Here is a tiny trained network, its code and every weight. The questions are about switching its units off for an input and a target symbol, where a switched-off unit gives its printed mean instead of its output.

import numpy as np


def w(rows, s, z=0):
    codes = np.array(rows[::2]) - 128.0
    scale = np.full(codes.shape[1], s)
    scale[-1] = z or s
    return codes * scale


def f(y):
    return np.maximum(y, 0)


def softmax(a):
    e = np.exp(a - a.max(-1, keepdims=True))
    return e / e.sum(-1, keepdims=True)


def log_softmax(a):
    a = a - a.max(-1, keepdims=True)
    return a - np.log(np.exp(a).sum(-1, keepdims=True))


def net(x, mask):
    ids = ['αβγδημξπστφψω'.index(c) for c in x.split()]
    T = len(ids)
    res = E[ids] + P[:T]
    u = 0
    for l in range(2):
        q, k, v = (res @ M[l].T for M in (Q, K, V))
        z = softmax(np.where(np.tri(T) > 0, q @ k.T / 4**0.5, -1e9)) @ v
        res = res + np.where(mask[u], z, O[l][:, -1]) @ O[l][:, :-1]
        u += 1
        y = f(res @ A[l][:, :-1].T + A[l][:, -1])
        res = res + np.where(mask[u : u + 8], y, B[l][:, -1]) @ B[l][:, :-1]
        u += 8
    return log_softmax(res[-1] @ U[:, :-1].T + U[:, -1])


Q, K, V, O, A, B = {}, {}, {}, {}, {}, {}
E = w([
[221,161,108,90],'α',
[57,79,145,71],'β',
[108,73,120,61],'γ',
[104,157,90,97],'δ',
[121,154,96,26],'η',
[157,148,178,48],'μ',
[166,137,122,168],'ξ',
[164,143,130,67],'π',
[191,161,138,107],'σ',
[138,154,82,94],'τ',
[180,113,224,64],'φ',
[97,56,18,145],'ψ',
[248,104,43,129],'ω',
],0.016)
P = w([
[18,243,193,16],'0',
[217,107,153,167],'1',
[187,73,59,95],'2',
[83,41,56,193],'3',
[97,39,46,247],'4',
[66,32,2,230],'5',
],0.0047)
Q[0] = w([
[69,51,7,93],'0.h0',
[156,125,131,136],'0.h0',
[198,105,131,97],'0.h0',
[113,175,161,106],'0.h0',
],0.013)
K[0] = w([
[68,195,105,118],'0.h0',
[80,150,75,123],'0.h0',
[1,125,63,40],'0.h0',
[26,191,89,171],'0.h0',
],0.0079)
V[0] = w([
[251,135,182,228],'0.h0',
[19,206,71,172],'0.h0',
[121,1,178,154],'0.h0',
[155,165,113,74],'0.h0',
],0.0088)
O[0] = w([
[127,215,82,105,1],'0.h0',
[88,79,193,210,71],'0.h0',
[101,64,64,60,118],'0.h0',
[54,246,178,121,183],'0.h0',
],0.011,0.0083)
A[0] = w([
[66,148,175,133,137],'0.n0',
[131,171,96,99,211],'0.n1',
[149,110,164,113,22],'0.n2',
[185,123,202,187,188],'0.n3',
[197,103,94,218,160],'0.n4',
[107,246,171,146,28],'0.n5',
[167,159,161,107,253],'0.n6',
[170,122,79,130,216],'0.n7',
],0.012,0.0028)
B[0] = w([
[155,153,144,125,197],'0.n0',
[135,48,56,213,219],'0.n1',
[145,128,87,117,181],'0.n2',
[2,122,115,181,212],'0.n3',
[101,169,125,58,167],'0.n4',
[152,191,57,124,225],'0.n5',
[38,219,43,159,253],'0.n6',
[2,26,236,139,190],'0.n7',
],0.007,0.0053)
Q[1] = w([
[208,231,71,184],'1.h0',
[203,235,85,254],'1.h0',
[59,156,84,142],'1.h0',
[114,109,183,212],'1.h0',
],0.008)
K[1] = w([
[127,114,56,136],'1.h0',
[84,136,169,97],'1.h0',
[2,141,83,48],'1.h0',
[201,86,84,69],'1.h0',
],0.0079)
V[1] = w([
[117,7,100,214],'1.h0',
[173,135,184,131],'1.h0',
[166,101,30,181],'1.h0',
[140,82,146,50],'1.h0',
],0.011)
O[1] = w([
[161,210,210,76,3],'1.h0',
[111,140,100,191,16],'1.h0',
[214,144,126,110,90],'1.h0',
[88,140,5,56,86],'1.h0',
],0.011,0.007)
A[1] = w([
[189,255,84,218,154],'1.n0',
[61,57,226,69,137],'1.n1',
[144,246,152,71,107],'1.n2',
[174,117,133,133,36],'1.n3',
[76,140,167,143,146],'1.n4',
[159,54,166,149,2],'1.n5',
[122,107,179,184,99],'1.n6',
[74,181,241,204,41],'1.n7',
],0.0081,0.0037)
B[1] = w([
[145,160,160,35,158],'1.n0',
[181,241,91,228,246],'1.n1',
[203,123,32,117,146],'1.n2',
[130,162,181,157,134],'1.n3',
[86,203,63,49,166],'1.n4',
[115,181,79,106,161],'1.n5',
[254,122,204,162,172],'1.n6',
[155,11,144,70,180],'1.n7',
],0.0054,0.014)
U = w([
[179,120,89,208,73],'α',
[163,139,163,58,94],'β',
[3,175,113,125,194],'γ',
[117,125,180,147,94],'δ',
[88,161,185,188,117],'η',
[141,133,10,204,107],'μ',
[129,139,93,197,74],'ξ',
[99,153,68,241,34],'π',
[190,149,69,212,81],'σ',
[39,120,153,211,110],'τ',
[130,40,121,66,253],'φ',
[195,175,90,137,70],'ψ',
[181,96,127,124,87],'ω',
],0.007,0.0057)

Each question gives the input, a string of symbols that net reads in full, and the target symbol t.
The units are the heads (4 rows each of Q, K, V and O) and the neurons (one row each of A and B). Each row of codes is followed by its name. A weight is (code - 128) times the scale printed after its matrix; where a second scale follows, it is the last column's (O, A, B and U).
mask holds one flag per unit, layer by layer, with each layer's heads first. A switched-off unit (its flag False) gives its mean, the last column of its rows in O or B, instead of its output. The means were averaged over made-up inputs and are rounded, as every weight is.
A unit's drop is (log p(t) with every unit on - log p(t) with that unit switched off) / (log p(t) with every unit on - log p(t) with every unit switched off).
The circuit of an input: a set's keep is (log p(t) with only the set's units on - log p(t) with every unit switched off) / (log p(t) with every unit on - log p(t) with every unit switched off). Starting from the 12 units with the biggest drops (on a tie, the unit counted first), units are removed one at a time, each time the one whose removal leaves the highest keep (on an exact tie, the one counted first), for as long as the keep stays at least 0.8.
units of the circuit, in order: the units of the circuit, biggest drop first
top k neurons: the k neurons with the biggest drops, biggest first
top k neurons in layer l: the k neurons of layer l with the biggest drops, biggest first
input η μ φ, target τ: units of the circuit, in order : (0.h0, 1.h0)
input ψ π π, target β: top 2 neurons : (0.n3, 1.n7)
input β ψ γ τ, target β: units of the circuit, in order : (1.h0, 0.h0)
input σ π φ, target α: top 3 neurons : (0.n5, 0.n3, 0.n1)
input φ γ ξ, target φ: top 3 neurons : (1.n1, 0.n7, 0.n1)
input φ π ξ φ γ β, target φ: units of the circuit, in order : (0.h0, 1.h0, 1.n1)
input φ φ ψ π, target φ: units of the circuit, in order : (0.h0, 1.n1)
input φ γ β β, target φ: units of the circuit, in order : (0.h0, 0.n6)
input δ ω φ, target η: units of the circuit, in order : (0.h0, 1.h0)
input γ α ψ β ω, target γ: top 2 neurons in layer 0 : (0.n7, 0.n4)
input η ω π, target τ: top neuron in layer 0 : (0.n1)
input φ γ ψ, target φ: top 4 neurons : (0.n1, 0.n7, 1.n1, 0.n3)
input φ γ σ τ, target φ: top 3 neurons : (1.n1, 0.n7, 0.n1)
input γ β ξ α ψ, target γ: top 2 neurons : (0.n7, 0.n1)
input φ γ ω β α α, target φ: units of the circuit, in order : (0.h0, 1.n1)
input ω γ γ α, target φ: top neuron in layer 0 : (0.n7)
input α φ φ, target σ: top 3 neurons in layer 0 : (0.n1, 0.n5, 0.n3)
input η φ ω, target τ: units of the circuit, in order : (0.h0, 0.n3)
input γ φ δ, target γ: top 4 neurons : (0.n1, 1.n6, 0.n5, 1.n7)
input η φ γ, target η: units of the circuit, in order : (0.h0, 0.n3, 1.h0)
input ψ β φ, target β: top neuron : (0.n3)
input γ φ ψ σ, target γ: top 3 neurons in layer 0 : (0.n1, 0.n7, 0.n5)
input φ γ α η ψ δ, target φ: top 2 neurons : (1.n1, 0.n6)
input γ φ μ, target γ: top 3 neurons in layer 0 : (0.n1, 0.n5, 0.n6)
input α φ μ γ, target α: top 3 neurons in layer 0 : (0.n6, 0.n1, 0.n5)
input γ φ φ φ ψ, target γ: top 2 neurons in layer 0 : (0.n7, 0.n5)
input φ τ φ, target μ: top neuron : (0.n6)
input η φ δ, target τ: top 2 neurons in layer 0 : (0.n1, 0.n0)
input γ φ φ φ ξ, target γ: top 2 neurons in layer 0 : (0.n7, 0.n5)
